Below is a small trained network, with its code and all its weights. Each question gives an input and a class and asks what happens when units are switched off, that is, made to give their printed mean instead of their output.

import numpy as np


def w(rows, s, z=0):
    codes = np.array(rows[::2]) - 128.0
    scale = np.full(codes.shape[1], s)
    scale[-1] = z or s
    return codes * scale


def norm(h):
    return h / np.sqrt((h * h).mean(-1, keepdims=True) + 1e-5)


def f(y):
    return np.maximum(y, 0)


def log_softmax(a):
    a = a - a.max(-1, keepdims=True)
    return a - np.log(np.exp(a).sum(-1, keepdims=True))


def net(x, mask):
    res = np.array(x, float).reshape(1, 7) / 4 @ E
    u = 0
    for l in range(2):
        y = f(norm(res) @ A[l][:, :-1].T + A[l][:, -1])
        res = res + np.where(mask[u : u + 11], y, B[l][:, -1]) @ B[l][:, :-1]
        u += 11
    return log_softmax(norm(res)[-1] @ U[:, :-1].T + U[:, -1])


A, B = {}, {}
E = w([
[75,166,71,133,85,106,123,159,164,137,131,118],'x0',
[128,91,149,175,101,118,201,121,121,198,74,97],'x1',
[106,154,129,137,129,81,182,124,198,127,113,158],'x2',
[114,139,133,117,162,148,159,74,1,147,81,135],'x3',
[185,140,102,51,139,96,195,155,115,143,44,113],'x4',
[178,116,126,82,134,88,138,138,140,210,147,98],'x5',
[169,103,31,146,160,138,108,120,159,114,140,86],'x6',
],0.0078)
A[0] = w([
[95,142,187,132,180,127,131,81,155,102,134,231,86],'0.n0',
[131,151,100,178,136,112,99,126,146,106,226,126,186],'0.n1',
[79,145,164,155,63,74,170,190,177,123,108,143,47],'0.n2',
[146,137,108,140,164,114,38,129,77,96,133,113,4],'0.n3',
[73,142,130,111,93,96,127,120,161,171,137,142,112],'0.n4',
[162,97,47,84,106,138,139,116,199,98,174,130,111],'0.n5',
[96,130,152,121,91,113,191,137,195,158,97,183,133],'0.n6',
[208,156,140,80,137,96,155,130,154,114,81,116,84],'0.n7',
[90,100,134,164,150,141,163,67,89,206,111,86,157],'0.n8',
[212,107,100,80,100,103,176,148,97,169,111,156,125],'0.n9',
[144,151,2,144,108,104,142,203,178,112,122,79,77],'0.n10',
],0.009,0.0035)
B[0] = w([
[188,159,168,115,97,95,150,123,149,16,160,67,216],'0.n0',
[99,159,104,158,64,247,100,119,214,135,144,96,240],'0.n1',
[131,202,192,175,159,190,174,74,186,34,212,164,235],'0.n2',
[115,161,135,182,139,153,160,139,186,69,106,232,181],'0.n3',
[175,124,118,157,132,165,68,54,165,108,159,177,197],'0.n4',
[53,43,151,136,127,158,123,119,43,255,134,131,221],'0.n5',
[117,170,142,200,115,98,74,78,157,21,162,130,242],'0.n6',
[171,150,200,98,154,46,92,128,66,181,35,82,221],'0.n7',
[207,212,121,124,180,202,117,58,116,167,58,15,234],'0.n8',
[124,116,175,103,225,93,154,111,104,218,129,83,243],'0.n9',
[145,45,107,75,112,68,156,156,97,147,85,209,254],'0.n10',
],0.0069,0.0064)
A[1] = w([
[128,80,153,133,126,114,138,99,181,180,196,32,57],'1.n0',
[168,123,134,95,166,113,100,81,78,172,55,106,87],'1.n1',
[149,104,140,122,112,125,150,118,53,60,58,72,129],'1.n2',
[180,143,91,134,115,150,209,75,107,166,89,102,101],'1.n3',
[124,141,144,82,197,114,105,121,73,158,104,68,94],'1.n4',
[76,100,6,112,99,119,135,174,107,114,145,164,81],'1.n5',
[139,115,136,1,124,87,85,234,165,101,100,114,6],'1.n6',
[117,120,186,113,123,66,200,119,93,71,122,199,122],'1.n7',
[176,134,105,156,152,11,164,115,198,139,71,182,99],'1.n8',
[159,114,174,20,119,67,137,80,169,94,106,169,139],'1.n9',
[124,148,131,132,155,185,161,84,160,84,132,157,71],'1.n10',
],0.0082,0.0026)
B[1] = w([
[182,84,38,119,43,168,128,114,192,77,45,244,178],'1.n0',
[73,142,178,205,140,154,145,129,68,220,90,52,254],'1.n1',
[112,74,149,88,180,74,173,166,160,157,92,196,211],'1.n2',
[2,250,141,173,176,150,117,170,87,192,158,146,210],'1.n3',
[105,132,97,113,99,133,127,157,139,198,138,78,233],'1.n4',
[118,87,131,103,132,90,177,157,245,249,87,162,154],'1.n5',
[73,137,221,158,138,216,211,90,90,173,67,89,153],'1.n6',
[189,50,33,68,157,69,41,154,152,101,180,149,196],'1.n7',
[141,133,165,62,154,156,110,245,16,77,116,130,198],'1.n8',
[130,139,87,134,82,84,218,137,38,131,141,115,208],'1.n9',
[120,188,101,170,149,154,119,130,66,86,138,70,213],'1.n10',
],0.0071,0.0079)
U = w([
[91,164,175,133,185,128,154,150,26,228,100,55,173],'0',
[113,1,82,97,50,153,83,154,248,212,139,189,95],'1',
[120,221,130,201,104,197,87,49,191,18,214,114,212],'2',
[176,96,141,60,138,13,134,167,68,38,172,158,3],'3',
],0.0092,0.0027)

Each question gives the input, the list of numbers given to net, and the class t.
The units are the neurons (one row each of A and B). Each row of codes is followed by its name. A weight is (code - 128) times the scale printed after its matrix; where a second scale follows, it is the last column's (A, B and U).
mask holds one flag per neuron, layer by layer. A switched-off neuron (its flag False) gives its mean, the last column of its row in B, instead of its output. The means were averaged over made-up inputs and are rounded, as every weight is.
A unit's drop is (log p(t) with every unit on - log p(t) with that unit switched off) / (log p(t) with every unit on - log p(t) with every unit switched off).
The circuit of an input: a set's keep is (log p(t) with only the set's units on - log p(t) with every unit switched off) / (log p(t) with every unit on - log p(t) with every unit switched off). Starting from the 12 units with the biggest drops (on a tie, the unit counted first), units are removed one at a time, each time the one whose removal leaves the highest keep (on an exact tie, the one counted first), for as long as the keep stays at least 0.8.
circuit, biggest first: the units of the circuit, biggest drop first
top k neurons: the k neurons with the biggest drops, biggest first
top k neurons in layer l: the k neurons of layer l with the biggest drops, biggest first
drop when u is switched off: that unit's drop, to one decimal
input [7,0,6,-7,-4,7,-4], class 2: circuit, biggest first	[0.n2]
input [-7,2,2,-8,1,3,6], class 1: top 2 neurons	[0.n5 1.n0]
input [-7,-1,0,-4,-2,8,-6], class 3: top 2 neurons in layer 0	[0.n8 0.n5]
input [5,2,8,-8,8,7,1], class 3: top 3 neurons in layer 0	[0.n6 0.n2 0.n8]
input [4,-5,-7,3,2,-3,-4], class 3: top 4 neurons	[0.n1 0.n2 0.n8 0.n3]
input [-5,5,7,-7,6,-8,-5], class 2: top 2 neurons	[0.n2 0.n6]
input [-4,2,6,-7,3,0,-7], class 2: top 3 neurons	[0.n2 0.n6 0.n10]
input [6,3,7,-3,1,1,7], class 1: top 2 neurons	[0.n5 0.n10]
input [6,-1,2,1,4,-4,4], class 1: top 2 neurons	[1.n5 0.n8]
input [4,-1,-1,-3,5,-4,4], class 1: top 2 neurons in layer 0	[0.n8 0.n5]
input [-8,2,-1,-2,-3,4,6], class 1: top 2 neurons	[1.n0 0.n7]
input [-3,-8,-3,-6,-3,-5,8], class 1: top 3 neurons	[0.n5 0.n2 1.n5]
input [-7,8,3,-5,3,-8,-8], class 2: drop when 0.n2 is switched off	0.2
input [-6,5,-6,-5,-7,0,-6], class 2: drop when 0.n10 is switched off	0.3
input [-1,4,4,6,-6,4,-7], class 2: drop when 0.n7 is switched off	0.2
input [0,8,7,-4,-2,2,4], class 2: top neuron	[0.n2]
